How the states are linked:
z531 $ z177
z531 ^ z952
z753 $ z253
z753 ^ z432
z177 $ z259
z177 ^ z733
z952 $ z61
z952 ^ z531
z74 $ z863
z74 ^ z209
z209 $ z73
z209 ^ z74
z374 $ z433
z374 ^ z358
z346 $ z380
z346 ^ z208
z711 $ z209
z711 ^ z863
z863 $ z286
z863 ^ z711
z573 $ z29
z573 ^ z527
z358 $ z623
z358 ^ z374
z582 $ z358
z582 ^ z433
z527 $ z163
z527 ^ z573
z433 $ z753
z433 ^ z582
z698 $ z208
z698 ^ z380
z733 $ z952
z733 ^ z177
z380 $ z581
z380 ^ z698
z533 $ z470
z533 ^ z789
z789 $ z926
z789 ^ z533
z470 $ z573
z470 ^ z163
z73 $ z346
z73 ^ z80
z253 $ z733
z253 ^ z259
z163 $ z789
z163 ^ z470
z80 $ z74
z80 ^ z73
z432 $ z582
z432 ^ z753
z286 $ z815
z286 ^ z407
z259 $ z432
z259 ^ z253
z623 $ z533
z623 ^ z926
z29 $ z407
z29 ^ z815
z926 $ z374
z926 ^ z623
z407 $ z711
z407 ^ z286
z815 $ z527
z815 ^ z29
z581 $ z531
z581 ^ z61
z208 $ z80
z208 ^ z346
z61 $ z698
z61 ^ z581

State, then a row for it; each showing differs a little:
z380: -0.34 | -0.39 | 0.64 | 0.45 | -0.25 | 0.14 | 0.81 | -0.22 | 0.03 | -0.16 | -0.58 | 0.01 | 0.06 | 0.76 | -0.47 | -0.36 | 0.53
z470: 0.05 | 0.30 | -0.49 | -0.48 | 0.10 | 0.05 | -0.99 | 0.66 | 0.00 | -0.07 | 0.38 | -0.31 | 0.14 | -0.82 | -0.08 | 0.27 | -0.10
z374: -0.58 | -0.58 | 0.16 | 0.50 | -0.37 | -0.23 | -0.08 | 0.31 | 0.00 | -0.05 | 0.04 | -0.64 | 0.15 | 0.40 | -0.32 | -0.40 | 0.96
z29: -0.45 | -0.16 | -0.29 | -0.27 | -0.32 | 0.04 | -0.73 | 0.61 | 0.00 | -0.09 | 0.35 | -1.15 | -0.03 | -0.56 | 0.10 | -0.11 | 0.28
z815: 0.02 | 0.27 | -0.37 | -0.46 | 0.34 | -0.03 | -0.95 | 0.56 | -0.04 | 0.04 | 0.46 | -0.67 | 0.09 | -0.53 | 0.17 | 0.14 | -0.44
z863: 0.67 | 0.45 | -0.60 | -0.51 | 0.25 | 0.28 | -0.33 | 0.31 | -0.08 | 0.35 | 0.49 | 0.35 | 0.02 | -0.71 | 0.05 | 0.14 | -0.72
z733: 0.05 | 0.00 | 0.42 | 0.76 | -0.17 | 0.00 | 0.97 | -0.64 | 0.19 | 0.00 | -0.36 | 0.41 | -0.08 | 0.83 | -0.02 | -0.07 | 0.32
z582: 0.60 | 0.38 | -0.11 | -0.59 | 0.63 | 0.24 | -0.03 | -0.38 | -0.07 | 0.29 | 0.05 | 0.83 | -0.04 | -0.22 | 0.07 | 0.30 | -0.90
z209: -0.73 | -0.23 | 0.11 | 0.50 | -0.58 | -0.20 | -0.12 | 0.28 | -0.03 | 0.06 | 0.00 | -0.66 | 0.09 | 0.31 | 0.01 | -0.39 | 1.02
z259: 0.77 | 0.44 | 0.21 | -0.09 | 0.35 | 0.38 | 0.70 | -0.54 | 0.11 | -0.08 | -0.03 | 0.92 | 0.05 | 0.13 | -0.09 | 0.07 | -0.54
z163: -0.36 | 0.03 | -0.25 | -0.21 | -0.51 | 0.00 | -0.75 | 0.75 | 0.30 | 0.04 | 0.21 | -0.93 | 0.27 | -0.54 | -0.05 | -0.23 | 0.43

Complete each set of four: the symbols that take the first to the second take the third to the fourth.
Answer with the state's name.
A -0.80 | -0.36 | 0.64 | 0.45 | -0.33 | -0.23 | 0.42 | -0.41 | -0.07 | 0.01 | -0.33 | -0.18 | -0.03 | 0.65 | 0.06 | -0.40 | 0.78
B 0.30 | 0.07 | -0.77 | -0.42 | 0.41 | 0.13 | -0.78 | 0.16 | -0.42 | 0.06 | 0.36 | -0.04 | 0.08 | -0.69 | 0.33 | 0.20 | -0.63
C -0.79 | -0.22 | 0.60 | 0.34 | -0.59 | -0.28 | 0.27 | 0.07 | -0.22 | -0.30 | -0.26 | -0.69 | 0.12 | 0.32 | -0.14 | -0.31 | 0.75
D z815

A 0.66 | 0.37 | -0.66 | -0.69 | 0.31 | 0.27 | -0.26 | 0.48 | -0.03 | 0.33 | 0.50 | 0.27 | 0.09 | -0.59 | 0.06 | 0.26 | -0.71
B 0.59 | 0.35 | -0.60 | -0.64 | 0.24 | 0.26 | -0.25 | 0.43 | -0.03 | 0.29 | 0.38 | 0.35 | 0.09 | -0.60 | 0.04 | 0.21 | -0.72
C 0.06 | 0.38 | -0.50 | -0.53 | 0.06 | -0.01 | -0.92 | 0.72 | 0.09 | -0.07 | 0.45 | -0.32 | 0.24 | -0.70 | -0.03 | 0.11 | -0.12
D z470

A -0.61 | -0.34 | -0.08 | 0.03 | -0.21 | -0.36 | -0.75 | 0.40 | -0.04 | 0.01 | 0.23 | -1.00 | 0.33 | 0.09 | 0.06 | -0.07 | 0.62
B 0.44 | 0.10 | -0.87 | -0.70 | 0.16 | -0.02 | -0.58 | 0.39 | -0.08 | -0.10 | 0.46 | -0.13 | -0.07 | -0.79 | 0.31 | 0.13 | -0.43
C 0.56 | 0.40 | -0.46 | -0.32 | 0.50 | 0.11 | -0.44 | 0.02 | 0.07 | 0.10 | 0.13 | 0.74 | -0.16 | -0.43 | 0.24 | 0.45 | -0.73
D z209

A 0.53 | 0.42 | -0.11 | -0.65 | 0.62 | 0.23 | 0.02 | -0.30 | -0.10 | 0.17 | 0.05 | 0.71 | -0.12 | -0.23 | 0.07 | 0.21 | -0.96
B -0.67 | -0.25 | 0.59 | 0.64 | -0.10 | -0.31 | 0.31 | -0.32 | 0.11 | -0.02 | -0.20 | -0.32 | -0.02 | 0.64 | -0.22 | -0.13 | 0.93
C -0.72 | -0.19 | 0.52 | 0.70 | -0.20 | -0.34 | 0.32 | -0.31 | 0.06 | -0.06 | -0.35 | -0.32 | -0.06 | 0.74 | -0.31 | -0.06 | 0.90
D z470

A 0.39 | 0.30 | 0.42 | 0.12 | 0.19 | -0.03 | 0.53 | -0.94 | -0.12 | 0.09 | -0.31 | 1.13 | -0.18 | 0.41 | 0.01 | 0.13 | -0.23
B 0.51 | 0.27 | 0.07 | -0.17 | 0.52 | 0.17 | 0.73 | -0.38 | 0.17 | -0.11 | -0.11 | 0.90 | -0.09 | 0.10 | -0.18 | 0.17 | -0.84
C 0.51 | 0.05 | -0.82 | -0.54 | 0.20 | 0.01 | -0.58 | 0.28 | -0.03 | -0.04 | 0.55 | -0.12 | -0.17 | -0.81 | 0.39 | 0.19 | -0.44
D z815

A 0.05 | 0.09 | -0.34 | -0.53 | 0.32 | -0.03 | -0.95 | 0.59 | -0.02 | 0.04 | 0.54 | -0.64 | 0.18 | -0.57 | 0.16 | 0.18 | -0.39
B -0.26 | -0.30 | -0.75 | -0.19 | 0.05 | -0.16 | -0.99 | 0.67 | -0.13 | 0.16 | 0.16 | -0.72 | 0.13 | -0.54 | -0.14 | 0.07 | 0.29
C -0.66 | -0.14 | 0.51 | 0.71 | -0.21 | -0.28 | 0.25 | -0.31 | 0.09 | -0.02 | -0.22 | -0.31 | -0.10 | 0.70 | -0.24 | 0.00 | 0.80
D z380

A 0.05 | 0.30 | -0.53 | -0.43 | 0.11 | 0.05 | -0.96 | 0.64 | 0.04 | -0.03 | 0.47 | -0.26 | 0.18 | -0.79 | -0.01 | 0.27 | -0.15
B -0.28 | -0.33 | 0.67 | 0.41 | -0.23 | 0.23 | 0.80 | -0.17 | 0.04 | -0.11 | -0.57 | 0.00 | 0.06 | 0.67 | -0.57 | -0.37 | 0.58
C -0.05 | 0.13 | 0.76 | 0.31 | 0.21 | 0.16 | 0.91 | -0.63 | -0.01 | 0.07 | -0.37 | 0.71 | 0.05 | 0.57 | 0.15 | 0.11 | -0.34
D z470

A 0.66 | 0.27 | -0.06 | -0.20 | 0.59 | 0.18 | 0.27 | -0.53 | -0.15 | -0.08 | -0.19 | 0.96 | -0.39 | -0.11 | 0.40 | 0.12 | -0.74
B 0.54 | 0.40 | 0.01 | -0.54 | 0.46 | 0.20 | 0.10 | -0.38 | -0.02 | 0.19 | 0.07 | 0.69 | -0.07 | -0.16 | 0.11 | 0.30 | -0.92
C -0.77 | -0.26 | 0.02 | 0.41 | -0.42 | -0.18 | -0.31 | 0.72 | 0.05 | -0.04 | -0.23 | -0.91 | 0.17 | -0.11 | -0.17 | -0.04 | 0.76
D z209

A -0.37 | -0.21 | 0.75 | 0.41 | -0.45 | -0.11 | 0.69 | -0.30 | 0.02 | -0.17 | -0.62 | 0.09 | -0.04 | 0.75 | -0.40 | 0.15 | 0.54
B 0.85 | 0.35 | 0.18 | -0.05 | 0.28 | 0.34 | 0.74 | -0.48 | 0.12 | -0.02 | -0.07 | 0.86 | 0.05 | 0.18 | -0.01 | 0.04 | -0.52
C -0.40 | -0.07 | -0.15 | -0.16 | -0.46 | 0.03 | -0.76 | 0.72 | 0.22 | -0.01 | 0.22 | -0.98 | 0.20 | -0.43 | -0.05 | -0.33 | 0.37
D z470

A -0.69 | -0.29 | 0.04 | 0.38 | -0.62 | -0.22 | -0.06 | 0.32 | 0.01 | 0.13 | 0.08 | -0.76 | 0.08 | 0.31 | -0.04 | -0.41 | 0.96
B -0.67 | -0.21 | 0.63 | 0.52 | -0.48 | -0.13 | 0.30 | 0.13 | 0.04 | -0.05 | -0.34 | -0.55 | -0.03 | 0.22 | -0.09 | -0.33 | 0.87
C -0.64 | -0.38 | -0.10 | 0.35 | -0.48 | -0.43 | -0.42 | 0.62 | -0.07 | -0.07 | 0.18 | -1.00 | 0.18 | -0.18 | 0.12 | -0.18 | 0.38
D z380

A 0.23 | 0.11 | 0.61 | 0.35 | 0.09 | 0.42 | 0.92 | -0.67 | -0.26 | -0.24 | -0.58 | 0.73 | -0.12 | 0.47 | -0.03 | -0.13 | -0.20
B -0.66 | -0.25 | 0.67 | 0.50 | -0.47 | -0.11 | 0.32 | 0.22 | 0.03 | -0.09 | -0.40 | -0.65 | -0.11 | 0.21 | -0.24 | -0.38 | 0.82
C 0.70 | 0.43 | -0.48 | -0.55 | 0.30 | 0.29 | -0.37 | 0.16 | 0.18 | 0.06 | 0.36 | 0.13 | -0.08 | -0.55 | 0.26 | 0.24 | -0.97
D z259

A -0.52 | -0.46 | 0.18 | 0.48 | -0.36 | -0.27 | -0.10 | 0.28 | 0.01 | -0.07 | 0.01 | -0.64 | 0.21 | 0.33 | -0.40 | -0.36 | 0.97
B 0.71 | 0.49 | -0.42 | -0.50 | 0.35 | 0.35 | -0.34 | 0.26 | 0.22 | 0.07 | 0.28 | 0.11 | -0.08 | -0.55 | 0.29 | 0.21 | -0.94
C 0.81 | 0.23 | -0.28 | -0.26 | 0.29 | 0.20 | 0.30 | -0.60 | 0.20 | 0.11 | 0.00 | 0.85 | -0.47 | 0.07 | 0.19 | 0.14 | -0.81
D z380

A 0.64 | 0.37 | -0.65 | -0.45 | 0.53 | 0.19 | -0.39 | -0.02 | 0.09 | -0.04 | 0.07 | 0.77 | -0.17 | -0.41 | 0.26 | 0.59 | -0.70
B 0.57 | 0.39 | -0.62 | -0.64 | 0.36 | 0.21 | -0.30 | 0.42 | -0.03 | 0.21 | 0.45 | 0.27 | 0.07 | -0.63 | 0.02 | 0.19 | -0.83
C 0.45 | 0.09 | -0.86 | -0.59 | 0.15 | -0.06 | -0.57 | 0.35 | -0.05 | -0.09 | 0.57 | -0.13 | -0.07 | -0.83 | 0.32 | 0.11 | -0.47
D z815

A 0.03 | 0.02 | 0.77 | 0.44 | -0.36 | -0.12 | 0.65 | -0.79 | 0.14 | -0.05 | -0.51 | 0.47 | -0.29 | 0.49 | -0.03 | -0.32 | 0.36
B -0.61 | -0.42 | -0.14 | 0.12 | -0.21 | -0.29 | -0.87 | 0.48 | -0.04 | -0.11 | 0.30 | -1.01 | 0.31 | 0.01 | 0.04 | -0.11 | 0.54
C -0.57 | -0.27 | 0.69 | 0.50 | -0.42 | -0.15 | 0.36 | 0.17 | 0.10 | -0.15 | -0.34 | -0.65 | -0.04 | 0.24 | -0.17 | -0.39 | 0.88
D z815

A -0.65 | -0.49 | 0.05 | 0.50 | -0.45 | -0.39 | -0.08 | 0.32 | 0.05 | -0.10 | 0.12 | -0.66 | 0.16 | 0.42 | -0.31 | -0.36 | 1.02
B -0.68 | -0.21 | 0.52 | 0.66 | -0.26 | -0.30 | 0.28 | -0.25 | 0.05 | -0.02 | -0.25 | -0.30 | -0.10 | 0.75 | -0.25 | -0.13 | 0.94
C -0.03 | 0.17 | 0.77 | 0.33 | 0.11 | 0.15 | 0.92 | -0.68 | -0.04 | -0.06 | -0.43 | 0.68 | -0.03 | 0.56 | 0.05 | -0.02 | -0.32
D z163

A -0.88 | -0.21 | 0.17 | 0.28 | -0.45 | -0.15 | -0.43 | 0.42 | -0.04 | -0.08 | 0.15 | -0.92 | 0.12 | 0.13 | -0.28 | 0.01 | 0.85
B 0.18 | 0.07 | 0.37 | 0.67 | -0.16 | 0.01 | 0.85 | -0.58 | 0.28 | 0.07 | -0.42 | 0.46 | -0.13 | 0.86 | -0.06 | -0.19 | 0.31
C 0.67 | 0.28 | -0.11 | -0.24 | 0.53 | 0.21 | 0.27 | -0.51 | -0.15 | -0.03 | -0.17 | 0.87 | -0.39 | -0.14 | 0.30 | 0.13 | -0.75
D z470

A -0.09 | 0.07 | 0.72 | 0.31 | 0.11 | 0.16 | 0.94 | -0.73 | -0.05 | -0.02 | -0.37 | 0.68 | 0.13 | 0.54 | 0.15 | 0.03 | -0.31
B 0.26 | 0.05 | 0.65 | 0.30 | 0.09 | 0.38 | 0.82 | -0.63 | -0.30 | -0.24 | -0.44 | 0.62 | -0.14 | 0.56 | 0.02 | -0.23 | -0.26
C 0.51 | 0.33 | -0.51 | -0.38 | 0.55 | 0.19 | -0.36 | 0.03 | 0.05 | 0.03 | 0.12 | 0.74 | -0.13 | -0.53 | 0.32 | 0.47 | -0.69
D z209

A 0.30 | 0.06 | -0.68 | -0.36 | 0.37 | 0.12 | -0.74 | 0.13 | -0.30 | 0.05 | 0.42 | 0.00 | 0.10 | -0.70 | 0.26 | 0.30 | -0.60
B -0.65 | -0.36 | -0.16 | 0.33 | -0.38 | -0.35 | -0.47 | 0.62 | -0.17 | -0.02 | 0.26 | -0.94 | 0.11 | -0.24 | 0.10 | -0.19 | 0.38
C -0.46 | -0.04 | -0.29 | -0.28 | -0.39 | 0.01 | -0.70 | 0.78 | 0.23 | -0.02 | 0.25 | -0.97 | 0.20 | -0.45 | 0.02 | -0.27 | 0.41
D z470

A 0.85 | 0.39 | 0.08 | -0.04 | 0.28 | 0.42 | 0.71 | -0.51 | 0.17 | 0.05 | -0.04 | 0.89 | 0.02 | 0.24 | -0.06 | -0.03 | -0.61
B -0.42 | -0.20 | 0.78 | 0.45 | -0.46 | -0.19 | 0.63 | -0.29 | 0.06 | -0.26 | -0.67 | 0.12 | 0.05 | 0.82 | -0.43 | 0.08 | 0.52
C -0.40 | -0.22 | 0.76 | 0.30 | -0.46 | -0.18 | 0.63 | -0.33 | 0.15 | -0.31 | -0.58 | 0.07 | 0.09 | 0.74 | -0.47 | 0.10 | 0.56
D z259

A 0.64 | 0.26 | -0.68 | -0.55 | 0.35 | 0.02 | -0.02 | 0.03 | 0.11 | 0.00 | 0.18 | 0.66 | 0.05 | -0.46 | 0.15 | 0.46 | -0.92
B -0.01 | 0.30 | -0.36 | -0.53 | 0.08 | 0.06 | -0.96 | 0.70 | -0.06 | -0.08 | 0.52 | -0.24 | 0.15 | -0.84 | -0.05 | 0.21 | -0.08
C 0.53 | 0.27 | -0.57 | -0.37 | 0.51 | 0.08 | -0.44 | 0.00 | 0.07 | 0.07 | 0.04 | 0.83 | -0.17 | -0.51 | 0.30 | 0.60 | -0.71
D z815

